Here is a tiny trained network, its code and every weight. The questions are about switching its units off for an input and a class, where a switched-off unit gives its printed mean instead of its output.

import numpy as np


def w(rows, s, z=0):
    codes = np.array(rows[::2]) - 128.0
    scale = np.full(codes.shape[1], s)
    scale[-1] = z or s
    return codes * scale


def f(y):
    return np.maximum(y, 0)


def log_softmax(a):
    a = a - a.max(-1, keepdims=True)
    return a - np.log(np.exp(a).sum(-1, keepdims=True))


def net(x, mask):
    res = np.array(x, float).reshape(1, 5) / 4 @ E
    y = f(res @ A[0][:, :-1].T + A[0][:, -1])
    res = res + np.where(mask, y, B[0][:, -1]) @ B[0][:, :-1]
    return log_softmax(res[-1] @ U[:, :-1].T + U[:, -1])


A, B = {}, {}
E = w([
[182,128,150,35,224],'x0',
[149,135,11,52,114],'x1',
[24,85,83,129,206],'x2',
[205,191,75,186,176],'x3',
[165,218,188,102,138],'x4',
],0.012)
A[0] = w([
[148,148,247,81,152,183],'N1',
[75,52,83,168,137,165],'N2',
[166,108,76,83,166,228],'N3',
[137,104,156,86,60,252],'N4',
[188,209,140,128,150,210],'N5',
[80,84,132,73,61,169],'N6',
[130,69,83,105,83,136],'N7',
[43,99,124,130,172,234],'N8',
[4,87,199,221,63,200],'N9',
[134,143,47,156,110,191],'N10',
[109,143,71,172,150,161],'N11',
[154,70,50,150,131,173],'N12',
],0.013,0.0049)
B[0] = w([
[132,82,252,141,85,194],'N1',
[119,89,94,126,172,198],'N2',
[147,163,170,2,209,193],'N3',
[170,112,121,104,16,179],'N4',
[104,228,217,161,95,196],'N5',
[86,117,53,109,44,187],'N6',
[144,142,50,101,129,173],'N7',
[67,49,111,108,171,196],'N8',
[151,51,65,249,131,254],'N9',
[128,235,72,138,117,183],'N10',
[131,163,62,136,178,171],'N11',
[186,183,77,144,182,183],'N12',
],0.0093,0.022)
U = w([
[150,161,247,117,113,250],'0',
[61,84,137,12,190,41],'1',
[105,65,67,187,194,216],'2',
[140,150,45,33,73,141],'3',
[165,68,156,203,92,102],'4',
[101,253,140,162,114,57],'5',
[230,202,95,58,251,128],'6',
],0.011,0.002)

Each question gives the input, the list of numbers given to net, and the class t.
The units are the neurons (one row each of A and B). Each row of codes is followed by its name. A weight is (code - 128) times the scale printed after its matrix; where a second scale follows, it is the last column's (A, B and U).
mask holds one flag per neuron, in row order. A switched-off neuron (its flag False) gives its mean, the last column of its row in B, instead of its output. The means were averaged over made-up inputs and are rounded, as every weight is.
A unit's drop is (log p(t) with every unit on - log p(t) with that unit switched off) / (log p(t) with every unit on - log p(t) with every unit switched off).
The circuit of an input: a set's keep is (log p(t) with only the set's units on - log p(t) with every unit switched off) / (log p(t) with every unit on - log p(t) with every unit switched off). Starting from all 12 units, units are removed one at a time, each time the one whose removal leaves the highest keep (on an exact tie, the one counted first), for as long as the keep stays at least 0.8.
units of the circuit, in order: the units of the circuit, biggest drop first
unit that matters most: the unit with the biggest drop
k most important neurons: the k neurons with the biggest drops, biggest first
drop of u: that unit's drop, to one decimal
input [8,5,-5,-6,1], class 0: unit that matters most	N1
input [1,-2,7,1,5], class 1: units of the circuit, in order	[N9; N8]
input [7,-2,-6,-8,-4], class 0: 2 most important neurons	[N1; N9]
input [1,-1,3,-2,4], class 0: 3 most important neurons	[N9; N2; N1]
input [1,-7,4,-3,7], class 4: units of the circuit, in order	[N9; N1]
input [-2,1,-4,0,1], class 5: 4 most important neurons	[N9; N1; N3; N8]
input [8,-6,8,7,-5], class 6: 2 most important neurons	[N9; N3]
input [6,-1,8,4,7], class 0: 2 most important neurons	[N1; N5]
input [-6,4,-3,1,-6], class 3: 3 most important neurons	[N10; N7; N8]
input [-8,-4,-2,3,0], class 2: 2 most important neurons	[N1; N9]
input [-3,-5,-6,6,-4], class 5: 3 most important neurons	[N1; N5; N8]
input [-5,-2,-7,8,-8], class 5: 2 most important neurons	[N3; N10]
input [0,5,-8,3,-1], class 5: 2 most important neurons	[N5; N2]
input [0,7,-5,7,6], class 5: units of the circuit, in order	[N5]
input [4,-1,0,-3,-3], class 1: drop of N9	0.6
input [5,0,6,-1,-3], class 1: drop of N8	0.1
input [-7,-3,-7,6,1], class 5: drop of N5	0.1
